Here is a tiny trained network, its code and every weight. The questions are about switching its units off for an input and a class, where a switched-off unit gives its printed mean instead of its output.

import numpy as np


def w(rows, s, z=0):
    codes = np.array(rows[::2]) - 128.0
    scale = np.full(codes.shape[1], s)
    scale[-1] = z or s
    return codes * scale


def norm(h):
    return h / np.sqrt((h * h).mean(-1, keepdims=True) + 1e-5)


def f(y):
    return np.maximum(y, 0)


def log_softmax(a):
    a = a - a.max(-1, keepdims=True)
    return a - np.log(np.exp(a).sum(-1, keepdims=True))


def net(x, mask):
    res = np.array(x, float).reshape(1, 6) / 4 @ E
    u = 0
    for l in range(2):
        y = f(norm(res) @ A[l][:, :-1].T + A[l][:, -1])
        res = res + np.where(mask[u : u + 7], y, B[l][:, -1]) @ B[l][:, :-1]
        u += 7
    return log_softmax(norm(res)[-1] @ U[:, :-1].T + U[:, -1])


A, B = {}, {}
E = w([
[115,158,254],'x0',
[130,128,128],'x1',
[89,216,90],'x2',
[129,129,129],'x3',
[131,128,128],'x4',
[128,129,129],'x5',
],0.0046)
A[0] = w([
[174,217,195,199],'L0N1',
[128,131,166,122],'L0N2',
[176,45,72,102],'L0N3',
[99,234,142,253],'L0N4',
[179,255,13,125],'L0N5',
[150,177,143,47],'L0N6',
[128,104,97,49],'L0N7',
],0.011,0.0023)
B[0] = w([
[178,159,194,240],'L0N1',
[179,47,157,168],'L0N2',
[153,227,36,215],'L0N3',
[145,136,27,253],'L0N4',
[64,66,185,254],'L0N5',
[116,174,28,152],'L0N6',
[163,118,255,151],'L0N7',
],0.0073,0.0066)
A[1] = w([
[165,138,45,252],'L1N1',
[99,241,145,72],'L1N2',
[139,253,91,42],'L1N3',
[208,199,168,184],'L1N4',
[69,122,196,89],'L1N5',
[181,1,233,39],'L1N6',
[74,190,215,138],'L1N7',
],0.0091,0.0016)
B[1] = w([
[143,166,184,249],'L1N1',
[215,142,37,183],'L1N2',
[254,171,88,246],'L1N3',
[19,81,101,254],'L1N4',
[92,221,60,155],'L1N5',
[153,162,208,213],'L1N6',
[130,134,17,160],'L1N7',
],0.0069,0.0056)
U = w([
[227,207,58,202],'0',
[151,68,136,15],'1',
[46,105,78,226],'2',
[141,96,141,9],'3',
[148,75,139,2],'4',
[164,136,254,216],'5',
[140,119,137,30],'6',
],0.02,0.0095)

Each question gives the input, the list of numbers given to net, and the class t.
The units are the neurons (one row each of A and B). Each row of codes is followed by its name. A weight is (code - 128) times the scale printed after its matrix; where a second scale follows, it is the last column's (A, B and U).
mask holds one flag per neuron, layer by layer. A switched-off neuron (its flag False) gives its mean, the last column of its row in B, instead of its output. The means were averaged over made-up inputs and are rounded, as every weight is.
A unit's drop is (log p(t) with every unit on - log p(t) with that unit switched off) / (log p(t) with every unit on - log p(t) with every unit switched off).
k most important neurons: the k neurons with the biggest drops, biggest first
top k neurons in layer l: the k neurons of layer l with the biggest drops, biggest first
drop when u is switched off: that unit's drop, to one decimal
input [1,-1,-7,-8,6,-1], class 5: top neuron in layer 0 -> (L0N4)
input [-8,8,1,6,-6,-7], class 2: 4 most important neurons -> (L0N1; L0N5; L1N3; L0N4)
input [1,4,-3,7,3,0], class 5: top 2 neurons in layer 0 -> (L0N4; L0N2)
input [8,-7,1,-7,-2,1], class 0: top 2 neurons in layer 0 -> (L0N5; L0N4)
input [8,-1,1,-2,2,-2], class 0: 2 most important neurons -> (L0N5; L1N7)
input [-3,7,1,2,5,-3], class 2: top 2 neurons in layer 0 -> (L0N5; L0N1)
input [-1,7,8,-3,4,-4], class 2: 2 most important neurons -> (L0N5; L0N3)
input [-4,3,2,8,6,-3], class 2: drop when L0N5 is switched off -> 1.4
input [-8,-6,7,-8,-3,5], class 2: drop when L0N5 is switched off -> 1.3
input [-8,-7,6,-6,7,6], class 2: drop when L0N5 is switched off -> 1.4
